Here is a tiny trained network, its code and every weight. The questions are about switching its units off for an input and a target symbol, where a switched-off unit gives its printed mean instead of its output.

import numpy as np


def w(rows, s, z=0):
    codes = np.array(rows[::2]) - 128.0
    scale = np.full(codes.shape[1], s)
    scale[-1] = z or s
    return codes * scale


def f(y):
    return np.maximum(y, 0)


def softmax(a):
    e = np.exp(a - a.max(-1, keepdims=True))
    return e / e.sum(-1, keepdims=True)


def log_softmax(a):
    a = a - a.max(-1, keepdims=True)
    return a - np.log(np.exp(a).sum(-1, keepdims=True))


def net(x, mask):
    ids = ['αβγδεζηθλμξπστφω'.index(c) for c in x.split()]
    T = len(ids)
    res = E[ids] + P[:T]
    u = 0
    for l in range(2):
        q, k, v = (res @ M[l].T for M in (Q, K, V))
        z = softmax(np.where(np.tri(T) > 0, q @ k.T / 2**0.5, -1e9)) @ v
        res = res + np.where(mask[u], z, O[l][:, -1]) @ O[l][:, :-1]
        u += 1
        y = f(res @ A[l][:, :-1].T + A[l][:, -1])
        res = res + np.where(mask[u : u + 16], y, B[l][:, -1]) @ B[l][:, :-1]
        u += 16
    return log_softmax(res[-1] @ U[:, :-1].T + U[:, -1])


Q, K, V, O, A, B = {}, {}, {}, {}, {}, {}
E = w([
[222,76,134,101],'α',
[14,95,249,182],'β',
[174,143,168,127],'γ',
[93,122,129,224],'δ',
[90,88,101,239],'ε',
[118,204,131,139],'ζ',
[96,129,87,100],'η',
[151,152,132,93],'θ',
[73,121,88,170],'λ',
[169,238,194,129],'μ',
[76,125,158,91],'ξ',
[99,120,112,81],'π',
[107,167,96,178],'σ',
[140,75,94,112],'τ',
[181,138,212,114],'φ',
[65,76,127,129],'ω',
],0.015)
P = w([
[161,84,92,95],'0',
[131,146,255,207],'1',
[9,144,99,56],'2',
[136,132,239,197],'3',
[120,189,199,227],'4',
[13,138,91,56],'5',
[139,148,227,187],'6',
[127,169,188,213],'7',
[15,137,92,59],'8',
[140,158,218,189],'9',
],0.0091)
Q[0] = w([
[37,68,109,49],'L0H1',
[255,73,115,207],'L0H1',
],0.0074)
K[0] = w([
[213,163,2,150],'L0H1',
[78,133,240,137],'L0H1',
],0.0076)
V[0] = w([
[77,3,66,90],'L0H1',
[51,50,240,167],'L0H1',
],0.0052)
O[0] = w([
[65,65,132,105,126],'L0H1',
[156,2,167,207,255],'L0H1',
],0.0079,0.0033)
A[0] = w([
[169,167,72,98,135],'L0N1',
[125,126,127,5,110],'L0N2',
[92,142,159,190,149],'L0N3',
[209,138,134,171,113],'L0N4',
[153,83,42,76,127],'L0N5',
[111,87,177,190,61],'L0N6',
[81,91,43,137,93],'L0N7',
[152,85,148,155,118],'L0N8',
[153,157,160,136,227],'L0N9',
[124,134,176,124,120],'L0N10',
[99,120,200,88,156],'L0N11',
[198,109,127,123,150],'L0N12',
[119,79,117,116,2],'L0N13',
[109,162,179,160,112],'L0N14',
[180,138,172,129,123],'L0N15',
[135,128,56,157,161],'L0N16',
],0.012,0.0043)
B[0] = w([
[119,250,142,105,139],'L0N1',
[185,73,255,132,176],'L0N2',
[142,110,109,54,246],'L0N3',
[66,112,107,68,197],'L0N4',
[212,84,76,19,159],'L0N5',
[133,168,132,106,253],'L0N6',
[76,98,146,187,171],'L0N7',
[156,197,128,133,199],'L0N8',
[118,60,141,164,208],'L0N9',
[178,133,94,160,180],'L0N10',
[139,141,64,160,210],'L0N11',
[69,171,90,109,166],'L0N12',
[186,102,160,153,135],'L0N13',
[136,94,92,100,212],'L0N14',
[82,110,120,157,187],'L0N15',
[86,154,176,153,145],'L0N16',
],0.0087,0.0081)
Q[1] = w([
[250,241,1,234],'L1H1',
[170,33,113,193],'L1H1',
],0.0062)
K[1] = w([
[25,88,238,27],'L1H1',
[248,228,98,1],'L1H1',
],0.0054)
V[1] = w([
[137,116,209,7],'L1H1',
[162,254,170,116],'L1H1',
],0.0086)
O[1] = w([
[143,137,38,244,253],'L1H1',
[78,2,132,132,2],'L1H1',
],0.0098,0.0036)
A[1] = w([
[110,91,122,146,236],'L1N1',
[72,131,59,120,190],'L1N2',
[177,109,113,212,58],'L1N3',
[125,117,83,59,161],'L1N4',
[146,146,233,106,254],'L1N5',
[115,180,170,82,147],'L1N6',
[57,157,58,185,151],'L1N7',
[127,237,74,143,78],'L1N8',
[202,139,227,154,186],'L1N9',
[195,50,180,97,57],'L1N10',
[157,72,129,106,208],'L1N11',
[144,204,135,130,152],'L1N12',
[28,82,148,97,212],'L1N13',
[193,179,100,61,109],'L1N14',
[1,116,150,172,12],'L1N15',
[168,154,105,98,137],'L1N16',
],0.01,0.0049)
B[1] = w([
[136,80,177,129,230],'L1N1',
[141,108,97,94,217],'L1N2',
[104,115,102,81,196],'L1N3',
[138,123,110,71,160],'L1N4',
[119,154,202,105,223],'L1N5',
[116,167,105,104,171],'L1N6',
[160,114,116,82,253],'L1N7',
[92,145,119,145,200],'L1N8',
[180,142,128,156,198],'L1N9',
[195,153,1,146,161],'L1N10',
[100,106,188,147,193],'L1N11',
[141,138,106,153,193],'L1N12',
[86,127,101,152,220],'L1N13',
[73,167,126,135,172],'L1N14',
[189,141,111,196,172],'L1N15',
[109,161,141,149,164],'L1N16',
],0.014,0.0057)
U = w([
[102,114,55,16,1],'α',
[254,106,200,203,158],'β',
[140,84,173,38,251],'γ',
[49,130,222,155,163],'δ',
[164,172,184,50,110],'ε',
[22,63,172,182,150],'ζ',
[235,141,82,74,72],'η',
[214,29,132,37,151],'θ',
[26,177,125,107,113],'λ',
[51,88,123,184,131],'μ',
[173,132,116,248,95],'ξ',
[122,124,73,166,80],'π',
[21,88,187,50,158],'σ',
[106,179,52,173,90],'τ',
[180,102,200,156,227],'φ',
[109,196,142,228,81],'ω',
],0.0087,0.0026)

Each question gives the input, a string of symbols that net reads in full, and the target symbol t.
The units are the heads (2 rows each of Q, K, V and O) and the neurons (one row each of A and B). Each row of codes is followed by its name. A weight is (code - 128) times the scale printed after its matrix; where a second scale follows, it is the last column's (O, A, B and U).
mask holds one flag per unit, layer by layer, with each layer's heads first. A switched-off unit (its flag False) gives its mean, the last column of its rows in O or B, instead of its output. The means were averaged over made-up inputs and are rounded, as every weight is.
A unit's drop is (log p(t) with every unit on - log p(t) with that unit switched off) / (log p(t) with every unit on - log p(t) with every unit switched off).
The circuit of an input: a set's keep is (log p(t) with only the set's units on - log p(t) with every unit switched off) / (log p(t) with every unit on - log p(t) with every unit switched off). Starting from the 12 units with the biggest drops (on a tie, the unit counted first), units are removed one at a time, each time the one whose removal leaves the highest keep (on an exact tie, the one counted first), for as long as the keep stays at least 0.8.
units of the circuit, in order: the units of the circuit, biggest drop first
most important unit: the unit with the biggest drop
top k neurons: the k neurons with the biggest drops, biggest first
top k neurons in layer l: the k neurons of layer l with the biggest drops, biggest first
input β φ β ε, target β: units of the circuit, in order	[L0H1 L1N9]
input ζ φ δ ε, target ζ: top 2 neurons in layer 1	[L1N13 L1N7]
input ω τ β φ β μ, target ω: top 2 neurons	[L0N3 L0N4]
input θ θ θ ω γ τ, target θ: units of the circuit, in order	[L0N5 L0N2]
input τ ζ ε, target ξ: units of the circuit, in order	[L1N15 L0N7]
input δ β ω φ β θ, target ε: units of the circuit, in order	[L0N2 L1N5 L1H1]
input θ γ ζ, target λ: most important unit	L0H1
input π σ ζ τ θ α, target η: top 2 neurons	[L1N10 L0N2]
input τ η σ θ τ η, target σ: top 4 neurons in layer 0	[L0N2 L0N5 L0N7 L0N9]
input θ δ β ω θ α ε, target θ: units of the circuit, in order	[L1H1 L0H1 L1N7 L1N3]
input λ ξ ξ, target δ: top 2 neurons in layer 0	[L0N2 L0N11]
input θ φ η ω, target θ: top 3 neurons in layer 0	[L0N4 L0N1 L0N2]
input τ λ λ θ, target τ: top 2 neurons in layer 0	[L0N5 L0N2]
input θ δ γ σ, target θ: most important unit	L1H1
input θ π δ φ, target θ: top 2 neurons in layer 0	[L0N9 L0N10]
input θ η ξ ε, target θ: top 3 neurons	[L0N2 L1N7 L0N1]
input φ λ φ ξ γ η, target σ: top 4 neurons	[L0N2 L0N5 L0N9 L0N7]
input ω γ τ δ, target ω: top 3 neurons	[L0N6 L0N7 L0N8]
input φ π γ π γ α, target η: top 4 neurons	[L1N10 L0N5 L0N2 L1N4]
input μ π ξ, target δ: top 2 neurons in layer 1	[L1N5 L1N7]
input σ β φ, target β: top 2 neurons in layer 1	[L1N9 L1N10]
input α σ θ, target ε: top 4 neurons	[L0N2 L1N5 L0N9 L0N1]
input ω ω β ξ ξ τ, target θ: top 3 neurons	[L0N5 L1N10 L0N7]
input φ η π τ λ ω, target ζ: most important unit	L0N7
input φ φ β δ λ η ξ θ ε, target ξ: top 4 neurons	[L1N15 L0N7 L0N16 L0N4]
input θ σ θ δ ζ γ ζ, target θ: top 2 neurons	[L0N2 L1N7]
input θ ζ ξ η δ η π, target θ: most important unit	L0H1
input θ β α π δ φ ξ, target θ: top 2 neurons in layer 0	[L0N1 L0N11]
input μ τ ω, target ζ: top 2 neurons	[L0N2 L1N13]
